In the rows, zero is written as 128.
Each row is followed by its class number.
[138 104 112 121  83 168 108 141 126 145 151 124 164  50 133 174 159 130
 149  83 108 123 134 130 112 181 173 160 128  91  90 172 133 156 149 144
 151 129]
6
[119 127  94  97  77 206 131 123 144  98 132 177 139  91 120 138 120  68
 147 132 137 147 106 127 161 155 161 105  97 117 132 133 100 128 134  71
 148 176]
7
[126  86 120 141 155  70 167 103 145 117  91 111 102 213 105 137  92 107
 184 154 193 175 116 103 129  78  96  80 151 197 147  69 140 159 121  85
 137 129]
4
[137 123 128 136 155 106 141 172 159 138  50 117 117 115 150 120 122 106
 117 149 115 155 138 170  97 133 119 187 173  95 145 101 130 143 130 176
 110 135]
4
[127 143 127  94 130 173 156 137  85  94 125 171 115 104  85 114 124 129
 128 136 127 119 118 103 164 124  95 104  85 151 134 141  85 139 152 124
 127 127]
4
[125 126 139 102 159 127 142 111 105 111 101 130  86 215 118 107 160 120
 170 110 125 182 152 106 100 118 107 150 148 178 180 113  50 171  96  86
 109 133]
0
[138 125 173 160 143 149 133 128 142 127  95 151 118 134 166 125 120 132
  99 121 136 147 146 102 170 166 148 119 121 107 151 109 127 120 113 139
 135  84]
1
[168 165 129  79 124 198 105 194  97 107 132 140 122  99 106 109 177 133
 112 110  77  98 118  96 126 200 109 147  82 112 164 169  82 162  99 123
 122 111]
2
[120 151 143 155 100 178 146 117  84 113 107 123 104 100 135 108  95  84
 151  91 140 127 127  75 116 173 160  64 144 177 150 148 113 103 181 125
 193 181]
2
[178 141  82 103  73 151 138 193 159 100 145 174 148 104 136 154 215 134
 108  74  90 119 172 117 197 128 138 156 158 105 169 160 130 105  46 162
 149  97]
5
[125  92 176 145 137 156 130  86 129 136 106 139 116 186 156 123 110 145
 146 194  86 111 145 103 131 128  83 105  90 143 134 133 142 172 131 103
 133 108]
8
[142 108 122 117 131 107 136  71 138 136 129 109 162 142 134 151 145 128
 189 109 159 162 133 145 101  85 105 104 127 126  89 132 127 127 154 145
 101 109]
6
[149 127 153 123 120 155 114 126 149 142 106 153 139 170 163  68 155 118
 164 106 118 131 138 165 103 119 176 106 133 113 150 149  88  66 109  81
 125  90]
8
[121 123  92 156  59 172 128 157 126 107 135 134 147 120 146 140 107  93
 149 120 136 106 106 135 133 117 190  63 161 136 130 162 109 127 133  58
 182 168]
7
[138 133 117 133 105 162 104 163 161 131 126 144 134 160 166 108 139  93
 111 115 152 106 133  66 117 133 139 167 133 114 243 109  95 145 112  90
 141 139]
2
[122 179 134  81 168 135 153 130 116 118 111 185 122 104 117 104 196 120
 101 108  83 130 149  96 175 164 122 130 140  89 185 170  45  85 126 129
 125  88]
6
[ 85 160 141 149 165  93 113 157  67 166 116 132 115 134 108 104 116 138
 130 131 162 126 136  74 110 110 105 164 102 105 158 111 104 128 152 140
 136 113]
8
[143 137 155 142 178 169 125  91  99 123  97 115 151 148  96  82 106 128
 127 100 116 154  87 155 110  84 145  94 143 127  86 138  70  83 100  94
 177  71]
8
[145 135 143 163 197 110 112 137  93 139 104 118  80 171 120 114  66 141
 108 134 120 174 156 107 128 136 108  85 189 143 146 102 127 145 116  98
 123 122]
2
[117 103 111  92 139  91 147  97 155 124 125 160  94 139 116 145 144 130
 149 173 139 147 169  97 156 115  73 131 112 111 166 103 150 163 167 109
  99 130]
0
[127 109 136 151  91 105 120 199  92  97 103 106  87 103 136 151  99 154
  97 156  88 124 159 119 145 168  88 161 128 167 163 112  85 161 105 150
 116 138]
5
[142 109 177 125 131  94 135 125  90 109 105 132  94  66 105 132  83 105
 137 144 131 133 102 102 148 180 101  60 105 160 108 132 150 137 186 101
 148 127]
5
[140  96 155 109 175 178  96  56  73 127 145 123 126 138 153 115 118 114
 141  95 140 149  89 182 101 117 162  45  98 142  43 144  94 141 132 142
 119 151]
6
[172 150  99  77 143 162 155 129 141 102  59 135 130 106 150 122 154  99
 131  71 134 160 182  92 168 107  83 167 118 130 198 140  99 128  95 124
 122  81]
6
[150 138 154 104 128 137 117  91  89 112  89 159 109 128 150 124 123 111
 143 134 156 137 126  63 178 112 114  87  87 124 165 134 142 168 118 152
 184 147]
7
[100  95 133 170 110 147  97  73 154 160 155 112 142  91 101 135  86 121
 189 125 222 136 124 104 108  87 186  97  91 111  80 117 165 102 193 127
 193 119]
5
[162 113 137 150 106 203 116 157 169 128 138 194 135 153 140  98 149 130
 113 118 170 131 103 136 151 154 167 111 142 132 100  93 118 114  64 139
 167 133]
4
[125 131 144 161 125 146 112 165 127  90 131 174  74 116 132 118 105 129
 103 126 129 146 145 155 128 173 143  57 149 146 128  94  96  97 127 139
 126 154]
0
[159 141 133 162  93 145 127 123 127 141 129 183 143  96 125 114 136 102
 139  95 138 143 103 143 122 170 148  80 193 127  84 141  80  85 128 109
 148 137]
4
[129  96 146 128  74 180 109 139 119 131 168  94 145 131 145 147 130 134
 125 150  79  85 113 154  71 114 131 135  73 154  96 171  96 157 130 109
 130 135]
5
[135 125 151 134 143 149 115 154  71 139  96  90 104 122 136 105  86 143
 118 100 145 122 122 100  98 124 164  80 119 102 136 142 135 123 154 131
 226 137]
2
[156 165  96 145  92 172 124 181 119 121 117 103 134  88 144 128 166 122
 121  70 140 106 121 143  85 159 121 144 129 111 113 136 100 135 109 165
 143 134]
0
[143  93 179 101 163 106 157  70 119 112 120 144 120 178  96 133  78 148
 158 152 166 174 140  65 196  81  99  88 108 184 152 106 170 157 142  70
 127  82]
5
[ 90 166 151 139 148 139 145 115  90 117  73 104 155 132  86  91 125 130
 150 155 135 149 102 126 154  97 174 100  77 128  61 146  99 103 149 147
 163  85]
1
[141  95 166 147 138 160 152 105 146 135  84 125 139 140 137 121 108 110
 168 124 136 160  93 138  93 137 110 102 162 117  93 144 109 134 125  70
 180 106]
1
[111  90 103 115  89 221 118 118  99 134 217 127 107 116 114 144 136 121
  94 110  97 115 140 123 128 164 167  75 102 163 105 139  56 122 126  75
 147 169]
5
[147 156 118 193 107 163 125 112 100 134 165 151 127 228 167 101 127 139
 153  83 170 150 133 177  71 151 160 127 180 166 129  83  93 119  95 107
  99 172]
4
[125 108 172 137 151 113 120 118 122 120 125 125  82 141 119 118  84 166
 134 209 156 140 121 141 126 158 119 107  75 150  82  98 167 117 155 150
 112 125]
2
[ 89 138 105 150 130 149 130 114 123 143 134  92 109 118 110 136  89 134
 106 153 100 135 129 130 114 136 168 136 131 112 129 133 102 106 138 140
 162 156]
2
[131 129 153 144 152 102 130 116 114 118 111 109  75 129 133 132  92 156
 105 170  77 149 143 147 114 123 131 126 111 126 142 114 147 176 164 136
 102 144]
3
[139  98 204 148 137 102 129  58 145 150 118 148  91 162 125 118  84 165
 165 127 124 158 111 110 139  83 138  81  98 111 111 139 154 134 137 128
 171 102]
0
[130  84 167 147 175 165  84  66 129 142  82 129 163 150 123 126  97  98
 189  66 152 192 121  94 100 110 115  88 165 119 120 107  82 162 124 134
 184 130]
6
[123 118 145 144 107 163 114 135 174 148 149 119 178 137 111  97  73 115
 195  80 202 158  86 157  64  46 184  72 147 109 124 111 155  91 153 120
 169 149]
1
[131 204 103 120 164  88 144 148  40  97 108 114  99  91  90 114 115 146
  94 129 159 160 133 121 152 145 117 119 157 148 126 108 113  84 131 197
 122 141]
2
[142 144 113 126 127  67 131 140 142 140  77  95 133 114 103  98 175 153
 146 135  77 133 132 167 147 115 152  95 150 107  79 155 125  83 124 149
 154 108]
3
[106  88  46 119 128 118 130 122  86 120 110  79 104 104 111 152  99 106
 161 168 166  89  82 153 126 103  78  79  81 147  73 125 134 191 139 132
 147 183]
4
[174  90 157 132 105 180 102 120 146 115 107 125 130  81 127 143  93  91
 137 125  77 155  93 137 123 152 140  57 171 132 105 142 119 175 115 127
 167 167]
7
[110 163 105 138  94 118 152 123 105 130 158 121  88  67 146 142 150 159
 139 133 143  80 155 138  92 157 146 137 121  89 153 162 150 117 205 167
 135 150]
0
[157 139 123  98  97 110 145 180 194 110 137 136 146  83  64 146 164 188
 139 141  80 110 116 134 185  84 124 158  87 124 106 170 186 112  87 172
 136  74]
3
[157 156 101 113 101 136 123 168  85 114 110 115  90  89  95  66 133 133
 151  92 123 125 129 133 127 120 112 137 101 157 146 132  96  93 100 137
 151 129]
8
[107 138 124 149  96 185 114 132 125 157 145 136 140 112 127 124 131 131
 170  74 101 111 152  94  97 146 107 120 136 126 142 151 117 128 133 171
 198 186]
6
[130 171  96 100 117 163 145 169  33  87 146 161  57  99 157 117 178 104
  68  88 144 125 142 105 163 186 125  93 111 127 181 114  29 116 122 159
 115 187]
7
[180  65 154 140 158  97 109 131 174 124  39  78 109 155 202 141 125 114
 119 204 113 119 122 183 127 131  91 154  92 131  75 122 184 180  85 117
 102  82]
7
[147 177 158 126 140 204 121 132  77  91 141 136 141 124 113 103 150 125
 104  87 111 131 110 136  91 168 118  87 125 153 132 129  56 104 101 150
 155 130]
1
[105 129 112 179 118  84 116 169 108 148 149  90 142  94 135 166  70 126
 103 111 146  92 107 129 118 116 109 178 127 138 129 123 167 137 137 133
 120 142]
5
[148 161 149 167 110 158 116 155  97 137 136 120  98 114 151 121 141 160
 110  72 113 100 142 109  83 182 108 185 142 131 165 139  97 146 108 155
 152 136]
0
[130 129  74 123  66 220 126 131 154 132 188 125  86 106 121 131 134 137
 155  63 122 123 152 136 104 148 149 136 116 140 164 133  93 127  94 132
 142 184]
0
[148 125  77 119 122 100 151 134 195 149 119  78 145 103 149 136 187 144
 129 167 160 106 118 218 131 122 125 193  82 111  31 130 211  69  78 186
 106  85]
1
[128  76 161 138 162 143 129  88 164 155 129 104 138 110 119 152  83 115
 166 133 134 165  91 154  64 108 114 106 145 115  67 126 157 164 169 135
 139 141]
6
[160 120 130 147  79 149 124 149 122 127 103  85  97 118 133 123 120 164
 135  94  65 130 121 155  86 189 136 134 150 113 141 148  67 144  90  95
 180 128]
0
[118 169 116 123 191  51 133  99  89 106  58  94 132  80 105 127 111 111
 127 155 168 147 124 102 159  96 115 114 165  82 177 107 130 134 185 181
 139 115]
7
[158 104 129 115 112 158 110 124 114 137  97  92 115  60 106 134  77 140
 136 117  89 127 126  91 171  97 136  98 125 108 140 169 142 181 127 131
 191 128]
7
[135 140 127 135 113 114 128 112  97 116 148 164 138 125 133 118 149 108
 149 100 133 108 110 147 118 127 149 132 142 147 138 139 129 118 158 147
 116 161]
4
[163 111  88 136  76 168 109 117 153 160 159 120 166 130 139 131 113 135
 180  82 166 106  96 150 117  74 184 109 118  97 115 147 176 159 114 130
 155 143]
4
[123 148 105 117 128 103 146  91  95  97 174 116 113  91  95 137  93 130
 156 127 139 131 106 170 121 113 117 112 112 128 143 125 145 121 188 132
  80 153]
5
[132  92 150 127 128 124 161  80 142 128 125  94  71 140 155 112  53 157
 125 167 173 137 145 155 110 138  86 144 119 189 160  82 150  87 129 103
 138 152]
5
[150  99  92 130 116 146 139 187 137  93  64 114  92  77 127 131  56  82
 123 130 171 161 104 122 132 130  99 149 143 148 140 107 117 146 116  78
 149 143]
2
[116 121  94  74 168 169 139 146 119 117  70 107 133 108  86  82 155  85
 151  74 192 163 136  96 162  92 142 106 122 119 142 105  76  92 121 134
 194 117]
5
[150 170 149 143  52 180 138 121  75  97 134 147 125 131 142 108 147 137
 122 141 113 108 106  94 156 201 143 129 104 169 136 135  96 147 113 124
 170 169]
7
[147 142 144 104 104 154 122  86 167 115 117 153 161 177 131  96 169 143
 142 176 139 119 110 142 200 104 173 122  55 151  88 153 108  72  63  97
 127  65]
7
[131 113 132 161 125 102 128 126 159 145  97  89 121 166 149 114 124 148
 133 121 124 132 178 125 133  99 109 212  91 117 162 105 127 110 121 114
 117  73]
5
[142  84 103 113 108 171 119 116 145 138 145 105 160 135 150 138 121 122
 192 104 117 127 123 176  84 108 137 105 137 126  94 155 151 172 148  98
 116 157]
6
[162  94 125 123  93 171  96 126 117 144 190 107 105 121 118 123  82 128
 142 135  85 135 114 164  66 108 166  28 148 142  90 154 146 150 160  94
 141 193]
2
[156 124 162 102 106 200 109 123 161 124 136 200 143  87 111 119 160  98
 144  60 140 159  84 107 142 142 175 118  68  90 104 148  90 115 119 100
 155 108]
3
[157  68 164 109  95 160 108 155 181 111  93 101 116 124 116 135 108 116
 178 179  85 159 120 127  79 115 108  84 100 125 148 128 108 210 128 110
 139 120]
1
